Below are the code and all the weights of a small trained network. Each question names an input and a class and asks about switching units off, where a switched-off unit gives its printed mean instead of its output.

import numpy as np


def w(rows, s, z=0):
    codes = np.array(rows[::2]) - 128.0
    scale = np.full(codes.shape[1], s)
    scale[-1] = z or s
    return codes * scale


def f(y):
    return y / 2 * (1 + np.tanh(0.7978845608 * (y + 0.044715 * y**3)))


def log_softmax(a):
    a = a - a.max(-1, keepdims=True)
    return a - np.log(np.exp(a).sum(-1, keepdims=True))


def net(x, mask):
    res = np.array(x, float).reshape(1, 5) / 4 @ E
    y = f(res @ A[0][:, :-1].T + A[0][:, -1])
    res = res + np.where(mask, y, B[0][:, -1]) @ B[0][:, :-1]
    return log_softmax(res[-1] @ U[:, :-1].T + U[:, -1])


A, B = {}, {}
E = w([
[21,119,254],'x0',
[43,196,54],'x1',
[128,129,130],'x2',
[132,129,129],'x3',
[89,9,74],'x4',
],0.0089)
A[0] = w([
[96,153,232,178],'N1',
[106,158,12,230],'N2',
[208,55,53,165],'N3',
[203,93,2,233],'N4',
[217,170,126,218],'N5',
[35,184,236,155],'N6',
[231,182,160,208],'N7',
[213,83,174,253],'N8',
[83,60,239,206],'N9',
[181,38,43,137],'N10',
[9,48,117,168],'N11',
[181,25,14,122],'N12',
[42,31,216,170],'N13',
],0.0075,0.0051)
B[0] = w([
[91,52,218,212],'N1',
[98,225,57,214],'N2',
[126,226,202,213],'N3',
[125,255,128,254],'N4',
[234,158,120,201],'N5',
[33,97,182,241],'N6',
[212,90,127,208],'N7',
[231,142,218,219],'N8',
[153,11,149,241],'N9',
[92,212,219,201],'N10',
[82,72,29,219],'N11',
[80,209,199,214],'N12',
[145,19,95,241],'N13',
],0.0073,0.0084)
U = w([
[254,145,116,81],'0',
[195,172,12,255],'1',
[162,81,192,92],'2',
[38,137,172,114],'3',
[145,175,192,109],'4',
[75,193,68,52],'5',
[172,32,101,184],'6',
[71,67,19,82],'7',
],0.0073,0.0037)

Each question gives the input, the list of numbers given to net, and the class t.
The units are the neurons (one row each of A and B). Each row of codes is followed by its name. A weight is (code - 128) times the scale printed after its matrix; where a second scale follows, it is the last column's (A, B and U).
mask holds one flag per neuron, in row order. A switched-off neuron (its flag False) gives its mean, the last column of its row in B, instead of its output. The means were averaged over made-up inputs and are rounded, as every weight is.
A unit's drop is (log p(t) with every unit on - log p(t) with that unit switched off) / (log p(t) with every unit on - log p(t) with every unit switched off).
The circuit of an input: a set's keep is (log p(t) with only the set's units on - log p(t) with every unit switched off) / (log p(t) with every unit on - log p(t) with every unit switched off). Starting from the 12 units with the biggest drops (on a tie, the unit counted first), units are removed one at a time, each time the one whose removal leaves the highest keep (on an exact tie, the one counted first), for as long as the keep stays at least 0.8.
circuit, biggest first: the units of the circuit, biggest drop first
unit that matters most: the unit with the biggest drop
top k neurons: the k neurons with the biggest drops, biggest first
drop when u is switched off: that unit's drop, to one decimal
input [-2,4,6,-2,0], class 1: circuit, biggest first -> N6, N1
input [2,6,-8,-2,6], class 7: circuit, biggest first -> N11, N8
input [2,0,-5,2,3], class 6: circuit, biggest first -> N4, N12, N3
input [-4,0,0,8,7], class 4: circuit, biggest first -> N10, N3
input [8,-6,4,2,4], class 6: circuit, biggest first -> N13, N9
input [2,8,3,2,6], class 7: circuit, biggest first -> N11, N3
input [-8,8,-5,6,1], class 5: top neuron -> N12
input [-2,2,-5,6,-1], class 1: circuit, biggest first -> N6, N1, N9
input [8,-3,1,-1,1], class 6: top 2 neurons -> N13, N9
input [6,2,5,-6,8], class 7: top 2 neurons -> N11, N8
input [-1,-3,-7,-5,4], class 4: drop when N10 is switched off -> 0.2
input [-8,6,5,0,6], class 5: drop when N2 is switched off -> 0.1
input [3,1,-2,-6,5], class 7: drop when N11 is switched off -> 0.2
input [7,-2,-2,-4,8], class 6: unit that matters most -> N9
